Each row has a class, written after it.
[  7  -7   6  -3   1   8  19   0   6  20   5 -14 -11 -22  -2   3   2   8
  -5  15 -16  15   9 -18   3 -24   0 -11  12  17   0  -8  -5   0 -12   4
   5 -13  10  11   8] : (126)
[ -1   8 -11  -8  -1  22  13 -12   0 -11  -5   2  -7   5  -3   2 -10   7
  -5   2  12  -6   4  -4  -4  -2   0  14  -4  -5  15   2  12  18  -6  24
   9  11   3   1  -9] : (131)
[-44   1 -14 -51  -5 -34 -32 -60  30 -18  -4 -49   6  44 -38  32  14 -23
  44  30   4 -29 -13   3   2 -18  -4 -16 -68 -32 -21  81  10   0 -32  -2
  17  47 -48  -7 -21] : (109)
[ -7   9  -6  19   5  22   0   6  -7  -7  16 -10  -8   9   1  -2   6  23
 -23  -7   4   4  -2  -4 -18  -3  -2   0  -5 -15  -4 -20  31  -7  -2 -39
   5  14  24  -7   1] : (14)
[-14  -1   6  -7   1  10 -15   9 -16 -13  14  -8   0  12  12  -7   7   6
 -13   5 -15   2 -14  -4 -12  -2  -5  10   6 -24 -20   5   8  -2   4 -10
 -10  19  -9   5  -6] : (122)
[-15  30  -2   9   9  12 -13  -1   1 -10  13 -16  13  10   8 -11   3   3
 -21  -8   2 -17 -26  -3  10   6  -3   7   2 -32  -2  -7  13  17 -13  -5
   9  25  -7  -3   6] : (122)
[ 20  -4   8   3  29  21   3  -1   9 -12  -7 -23  14  -5  14   4  -6 -11
 -22 -21 -19 -13   8   5 -10  -6 -31 -17 -23   7  16 -23   8  10 -19 -10
  14  -1  16 -17   9] : (109)
[ 23 -33  11  35  -2   5  33  16 -13  -7 -19  22   1  -8   2  -5  10 -18
 -21 -20  18 -17  21 -54  -7  -2  32 -50  34  16   2 -34  33 -34   1 -14
 -10  10  58 -17   0] : (153)
[-18  -2  20   3  15  11 -15  10  34 -22   1 -11  19 -15  11  -8 -11  12
 -16  -5  -7   0 -18 -24   3  12   2  20  -7 -20  -9 -13  -1 -21   3  -8
   3  10 -19   8  -4] : (112)
[-14  21 -16 -14   5  11  29 -10   2 -11   8 -14 -15  20  15   4  -9  -1
 -10   0   4 -11  -2 -10  -9  -7  -9   7   8 -11   2  17   8   7 -10  20
   8  16 -19   9  -2] : (122)
[-13 -42  -5 -11  -5  19  10   1  22  23 -15  -1 -19  27   9  23  28  51
   8 -25   3  24  30  -6  14  -4  12 -29   5  27  -8  24  26 -16   6  16
   9   8  12 -28  -4] : (77)
[  2  35 -11 -14  31  39  20 -24  11  -6   2  -1 -11  14  27  -5 -11   4
  -7  -6   0   1  25  15   4  12  -6  -9   6  12  23  44   2  12 -11  27
   1  11   4  -1  13] : (146)
[ -7  14  -2  14   0  16  -1  13   2  -6  -1 -20   9  -5   1 -17  -1  -8
 -12  -3   2 -15 -22   3  -2   4  -6  12  -2 -10   9 -38  -6 -13  -3 -11
  17   0   4   4  13] : (95)
[ 49   2 -21 -90   0 -61  13 -33  16 -16  10 -19 -42  -3   0  -4  26 -24
  52   8 -13   2  19 -40  20   7  -5   8  48  33  34  68   0  16  23  31
 -32 -34 -13 -14 -45] : (95)
[-11  -2  -1  -8 -17 -16  -4  12 -21   6  14  12 -13   6   3  20   6  14
   9  -9  -3  16 -14 -11   1  -4  24  -7  17  -3 -14  -5  26  -3   5 -18
  -4   0  14  -4 -23] : (77)
[ -2  45   0  15 -16  11 -44  17  24  -3   5  11   6 -24 -10  -1 -16  -4
  -1 -26  20 -34 -35 -13  30  -1  17  11  -2 -10  12  -5  -1  -6 -23 -11
  11   7  -8 -20  -9] : (146)
[  7  29 -13  14  10  -2  10  -6   7  -2 -17  17  -2 -33  -8  15 -23  -5
   6  -7  31 -11  19 -32 -11   0  12 -25  10  -8   8  10  -2 -14  -6 -11
  12  -4   6 -25 -15] : (146)
[ 15  64 -35 -52 -29  59   2  25 -28  41  -1  26 -61  15  16  27  28   4
  47  27  12  23 -26  75 -47  -6  16 104   1  42 -10   6 -37  -4   1   9
  -5  13  12 -56   6] : (146)
[  3   0 -20   1 -20   4  -3   1   1  -6   1 -14   5  20  -4   9  14  28
   2 -18  14 -21 -15   7  -9  -3 -16  -6  -9 -29 -14   2  22  -3 -23 -13
   9  18  19 -10  -6] : (131)
[ -5  10 -23 -25 -23  -7   6  -2   0   7  38  -2 -25  13   9   1  19  -2
   9  12  -7   6   2  31 -15  -7   4   1   9  23 -25  27  -2  15   7 -23
 -13 -23   5 -13  -7] : (109)
[  3   9   8  24 -16 -11  -3  10 -16 -21   6  12  10 -19  -2   8 -23  18
 -10   2  12  -6  -5  -5 -17  16 -22  21 -11 -28  -9 -10   3  -6  14 -18
 -10  -5 -23  10 -21] : (112)
[ 23  18  12  24 -12 -27  -8   6  14  -5   4 -28  44 -56 -20 -40  48  -6
 -40 -18 -30  32 -12  15  50   8 -12  -3  25 -14 -12   0  13 -21  45 -37
 -30 -71 -38  41  44] : (153)
[ 25  -2   3  24 -43 -43  14  21  14  12  17  -7 -30 -15 -24  13  23  25
 -11  -3   3 -13  34 -36  17  -4   1 -60  18  16 -13  12  23 -22   4  -7
  13 -46  -7 -14 -20] : (109)
[ -5  -6   0 -11  32 -28 -16  -1  33  21  17 -17  -8   9   9  17 -10 -31
  -1 -38 -14 -25   0   0   1  -8   4 -19   0   9 -10   3   9  22 -22 -22
  39 -18   0 -52  -4] : (14)
[-26  10 -25   2 -13  38  64  -1 -12 -13  -7 -21 -35  -7 -18   0  15   6
   6   7  -7 -22 -18   7  -2 -10 -24  12  -6  28   5 -37  12  30  19  28
  35 -20 -19  11   9] : (109)
[ -8   1  15  15  22 -26 -19   0  14 -23  -8  -6  19 -13 -12   3 -22   7
   4   0  19  -4 -18  -1  -4  12 -14  37 -36 -28 -12 -29  -7 -11  10 -24
  20   5 -31   3   2] : (112)
[-56  -4 -23  26  11  13   6  -6 -29  -1  16  25  24  11 -21   4  10  19
 -24  34   8  12   5  11 -47  -2  31  -7  -9  10  -5  16  21  54   6   6
  15  28   9 -16   7] : (122)
[ -1  15 -25 -17 -10   3   1 -15   0  -7   3  -8  -4  17   1   5   4   5
   6 -14   2 -12  16   2  -6  -8 -20   0   6  -8   5  37  -1 -12  -9  11
  -9   5  -8  14  -7] : (122)
[ -1   0 -18  -8   1  17  15  -4 -15  -3  -2  -3 -13  12  19 -10 -39  24
   2  -5   7 -14  -6   0  -1  -5  -9   4  14  -8   1  14   4   5 -18  29
  15  15 -11   2   0] : (126)
[ 40  35  -2  48  -1  14  30 -14 -21  -9 -11  37  17  -4  28  -2  28 -14
 -45 -30  38   2  32  47   1  21  18 -49  13  15  25 -11  45  43   4 -13
   7 -40  31 -55  20] : (77)
[-20   7   2  31  28  15 -14  16  16   3   4   8  21  -3  10   1 -29  12
 -19 -10  16 -29   7 -10 -19  -6 -12 -20 -19   4  19 -14 -17  -8 -16   2
  27  22   0  -5   8] : (122)
[  7  -4   0  17  -4 -11  -5  14  12  22   1   7  11 -10  -4 -11   1   0
 -14  -5  -8   1   7  -4  22   0  25 -20  15  15  10  14   1  -9  -2  10
  -7 -17   3   5  14] : (153)
[ 29  -5  -5 -13  14  22  -5   2   0  24  18 -22 -35   5   2 -29  16  -4
  11 -24 -24 -54   0   6  34 -10 -20 -23 -11   8   9 -40 -22 -34   8 -16
  -5 -19   7   4   0] : (153)
[  4 -19  14   0 -47 -23 -19  15  37  26  -1 -11 -37  23 -19  -1  12  24
  19  20   8  -6 -13 -13  39  11  37  13 -15   9 -20  27   3 -29   3   0
  -4  13 -43 -38  -7] : (95)
[ 15 -16 -17   4  58  54 -83  19 -20 -18  28  20  13 -26  46   0  23  38
   4 -21  20 -10  -7  29  -3  21 -51   4 -22  42  53  -6 -31  24   0  22
 -10 -13   2   1 -27] : (109)
[-19   5  -2  15  16  10 -16  10   7 -29  -1  -8   3  -5  -2   1  -6   7
   2 -12  29 -13 -14 -12 -12   3 -13  10  -5 -33  -3 -31   9  -7 -13 -32
  29  16  16   6  -3] : (146)
[  7   1 -25  12  -1   9  36  -5  -2 -12 -13 -24 -16  -4  13   2 -37  35
   1 -21 -11  -6  36 -16 -10  -8 -41 -35  18 -15  -1  47  31  -5 -30   8
  15 -19  -3  23  -3] : (14)
[-18  21  -1   6  -5  26 -16  -8  12  -8  20  -9  -5  10 -14  -7  -2  20
  -8 -10  -7 -29   8  -3  12   1 -20  -8 -20 -20   8   2   5  -4  -7 -11
   2  23   5   8  -9] : (146)
[ 14   6  -5 -14 -23 -17  -4   5  -1  -7 -10 -14 -13  19  -3  -8   2  12
 -14   1  -5  31   4  17   6   8   0  41  11  -2  -2  31  15 -10  29  19
 -12 -13 -32  -6   0] : (95)
[-18 -10  -4   8  19 -25  79 -34  -5  -6 -17  26 -44  -4  21   3 -40  39
   3  32  12  31  58 -53 -10 -26  29 -26  27  27 -17  37  26  22   0  86
  25  19  28 -20 -13] : (126)
[-25  37 -14 -14  23  59  10 -32   5   0  25 -11  -8  25  26 -11 -11 -22
 -11  17   0 -46 -12  22 -18  -6  -5   4 -24 -11   0  -6 -13  44 -17   2
   8  42  18 -34  -8] : (131)
[  4 -10 -15  -4 -14 -29  20 -11 -10  -6   1   4 -11   4 -12 -11  -4   1
  -1  -2  10   9  14 -12  14  -7   5  -3  12   3   5  13   7   2   8  21
   8 -19 -16   4   5] : (14)
[  6   8 -12  12 -24   0  11  31   4  -9   6  -4   0 -23  -2   1  -1  21
 -17  -4  20 -10  -7  14 -15  -7 -18   9 -12   6   7 -25  -2  -1  -7  13
  44 -35 -38  -9   8] : (109)
[  7   9   3   5  13  23  -5   4  12 -15  16  -6 -16  -1  -8  -7   7  -1
 -21 -11   1  -9  21  -7 -10   3 -20   8  -3  -7  13 -32   1  -8  16 -34
  -1  -3  19  -2  -8] : (146)
[ 28  -7  28 -18  -4   1 -23  12   6 -39   3  -2  13   6  11 -14  48 -11
  -1  -4  68  -3 -17  -1  14  18  -1  -9  -2  -6  42 -41   4 -44  29 -46
   6  -7 -23  10   9] : (77)
[ 12 -21  24   6  33 -21 -35   5   8 -12  -7   7  -4  -7  -6  12 -11 -12
   7  -4 -22 -11  25   0 -26   3 -13  11 -31  23 -20   2  -7 -10  11 -14
   3  -7  -4 -29 -14] : (112)
[ 13 -12   4 -23 -10  27  -6  18  11   0   2  -4 -13  15  16  -4  -7   5
  -3   7 -13  -9 -15   7  17  19  -2   1 -10  13  37  10 -15  -8   0  23
 -12  -6 -40   9  -7] : (109)
[  7  26 -29 -13   4 -11  23  -8   6  -4   5  -6  -6   2  30  -9  -7   3
   5  -2 -13 -16   4  11 -10  -7 -19   2  11  -4   3  33  -2   9 -15  31
  -9  -2  13  -1  -4] : (153)
[-16  94 -26  26  54  13  25 -25 -20 -20  17 -27 -16  16  15   7 -37 -46
 -19 -22 -36 -22 -43  30  -9  -4 -44  34  -4  -1 -19  -3   8  40   4 -24
 -17  16  23  19  17] : (146)
[  42   10  -65   56    9  -21   24   54  -16    8  -49   -1   55  -71
    9   45    9    9   -7  -43   60  -29  -27  -42  -36  -44  -38 -114
   34   42   40   -7  -19  -19  -63   33   48  -67   35   -5   11] : (109)
[-26 -53  27   0 -17   7  31  -4  30  20   6 -27 -11 -33 -20  29   4  11
  34  -9 -34 -18  17 -33  -2  -9 -21 -26   1   8 -55  -3  22  14 -10 -59
  14 -14   5 -12 -14] : (112)
[ 23 -29  63  36  26  17 -25  53  30   7  12   4  35 -43  17 -37 -21   1
 -50 -23  -6 -15 -71  13  44   5  15   1 -27  29  10 -72   2  42  16 -32
  27 -27 -53 -45  43] : (131)
[ -6   8  13  11 -25  -2  18   0   1 -18   5 -16  12  -7  -1  12   2  -8
 -18 -12  24  -6 -14 -34  -1  -3  -8  -8  27 -25 -32  -3  27 -14   7 -42
 -10   5   2   6 -11] : (112)
[-17 -23 -17 -23  12 -38 -31   3 -17  14  -5   7 -10  19   1  23 -25  42
  43 -15  20  34   6   7  -6   2  -9  57   3 -23 -33  22 -10 -13   2   6
  11  26 -13   0 -10] : (122)
[ -6  24  -8  -6  17   7  -7 -17   2  -5   6 -16   8  14  19   1  -1   2
  -9  -4  -3   1   8   7 -12  12 -12  -2  -2 -24  16   7   5  -5   1  -8
  -7  16  23  -3 -15] : (95)
[ -7  16 -10 -10   6   4  -2 -17  -2  -4  20  15 -26  18   5  -6 -16  18
  18   4   9 -17   4   7  13   6   3  -6 -14   4   8  31  -5   9   1   9
  -7  15  -8  -4 -13] : (146)
[  7  -4   8  -9  16   0  10  -8  -3  -5  -8   8  -8   0   9   1 -28  12
   9   3 -20  -2   8 -15   4  16   6  -3  -6   4  -3  25  -5 -17   8  19
 -15   0 -22   8 -12] : (112)
[-28   3 -31  -7 -27  17   3  -6  30 -29  15 -10 -17   1 -16  -3  29  38
  -3   2  32  -4  18 -20   9  13 -31  24   8  17  19  24   0 -13  43  26
  -7   1 -36  18 -23] : (109)
[ 11 -13  -1  -1  12  -9  19  -8   1  20   5   0 -22   2  -2   6  -1  -5
 -19  -3 -15   6  15  -6   5 -16  13 -11   7  22  -2 -10   4  16   2  19
  10 -17   6 -24   0] : (126)
[  7  17   6   3  17 -29  -8   0  21  -9  -8 -19  -8 -15 -28  18 -10 -13
  12 -20   7 -12  -6 -32   9 -12 -23  16 -14 -14   3 -34  -7 -23   0 -25
  17   4   5   4  -5] : (146)
[  3   6   0 -13  18 -14  -1   2 -30   4   9 -10   1  -2  -5   4  11  -5
  -5 -22 -12  14 -19   5  11  -8  -4  -5   7  -4   2 -42   8  -1  29 -23
   8 -22   3   9   1] : (77)
[-28   5   3  -8  -6  -1   8 -10  -3 -11  17  -9   9   2  -2   1  19  -1
  -2   3   8 -11 -13 -18  -8  -3   4 -17   7 -26 -16   1  16   1   5 -27
   3  20  -6   0  -6] : (122)
[-15  -7  -9 -10  -7 -13   2   5  22 -13  25 -17  -5  22   5   0   4  31
  -6  -6  25 -19 -34 -17   8  15  20   6 -14 -51   0  -3  31 -28 -10 -22
   9  24 -36  11 -16] : (153)
[ 15   5   6  -7 -17 -14  12   5  12  -6   5  -5  20 -15  17  -4  -7   2
 -16 -22   5 -27  -5 -18   1   3  -1 -35   2 -43  10   3  10 -44  -2 -16
  -5  -5 -23  -4 -15] : (153)
[ 16 -14   3  16  32   5  -3  -9   4  -7  -7  -4   2  11  14 -21 -16   5
 -16  -1  10 -17  25   1   2   7   7 -43   9   1   8  11  18  16 -24   4
  26   3  16 -24  14] : (126)
[ 25   8  12  12  52   3 -28   9   9   2   7 -21   2   8   7 -25 -22   1
 -13  10  13 -32 -10 -12  12  17   8   2 -28 -24  18 -28 -10 -25 -20 -12
  24  30 -21 -10  17] : (153)
[ -8   6  -1  11   4  -5  -8  -5   6 -14   1   1  16  -3  -1 -14 -20  -4
 -21 -10  -2  -2  -9 -13   7   5   8   6  -4 -13   7   7  15   9   0  -1
   2  10 -16 -15   5] : (14)
[-20   7  -8 -11  -9  -2  -4  12   2  -6   5 -17   2  11 -13  20  -8 -10
 -11  -1 -27   9 -13  12 -22   4  -9  30   1  14 -14  24  15  12  12  -4
   2   2 -25  -4  -1] : (109)
[  3  10 -11 -10 -14  -6  16  -5  -5   1   2  -6 -17  11   5   1 -17  -1
   6  -9   7  -5  -6  -3   8   3  -4  25   9   4  11   0   2   0   3  18
   2   2  -7  -2  -8] : (95)
[ -2  19   7 -51  -6  65 -61  -4 -52 -60 -44  -4  59  23  17 -22 -42 -63
  11   8 -28 -16 -25  52 -45  38 -37  40   7 -82  38  44   4  32 -24 -21
 -35  48   8  15 -13] : (146)
[ 13  26 -17  13   1  26  11   6  10   2   5 -22   1  -2   4   6  -5  -3
 -17 -11  12 -17  -3  -2  -8   5 -21   3   1   1   6 -17  -3  -7 -15 -23
   7   5   5 -11   8] : (109)
[-10  -8   8  -7   5   6   8   4 -13  -2  11   7 -16   6  -3   1  -7   0
 -14  -2 -22  11 -10  -5   2  -5  35  -5  -1  11  -2 -18  32  18  14 -14
   7  -5  -4 -13  -8] : (77)
[ -7  10   7   2  12  13   1  -8  19  -2   2 -16  -5  -5  -6  12 -14  -6
   4 -22 -24 -21  -4 -24   9 -12 -12  19  -7  22 -19  -4   5  -5 -16   4
   4  16  13   0   1] : (112)
[ 20 -12   4   0  -2  21 -10  24  14  -4  -7 -15  -5  -8  11 -22  28  -3
 -21  13 -27   2  -7   4   8  -5  14 -34   0  17   4  -3   1  -1 -12   8
   3 -33   0 -15  11] : (109)
[-16  -2  11 -23 -11  45   1  -7  10  -9  -9  -9 -14  14  17 -17   0  16
   7  34 -17   9   2   9  -4   9   8  24 -18   9   8  35  -3 -15   4  29
 -12  28 -26  -1   1] : (95)
[ -7  29 -25  19   9  11  23  -4 -31  -5  15  10  -7  11   8  -2 -20   4
 -19  16 -11   4  -2  -2 -27 -16   2  16   2  10  -7   9   1  17 -16  20
 -12  21  14  16  10] : (122)
[  0  -6   7  13  13  -4   5  11   9  11   1  13  -3   4   8  -2 -13  22
 -15 -28 -23   1  20  -4   9  -6  11 -54  11   8   5  10  23  15  -8   2
   8 -14  43 -17  -2] : (146)
[ -1  -8   0  17  -1  15   0  -1  20 -19 -23  -6  -4   4 -14  -5  -4   6
  -4  -6  17 -15   8  -8   3   0  -5 -12 -18 -23   8  -9  11  -1 -13 -12
  17   8   5 -13   1] : (146)
[  0   5 -24 -16 -15   2  32 -18  10  15   6 -13 -25  22   5   2   6  16
   5   2  16   9  23 -12   9  -4   3  -9  17  -5  -2  32   3 -16  -7   7
   1   3  -3  -2   3] : (14)
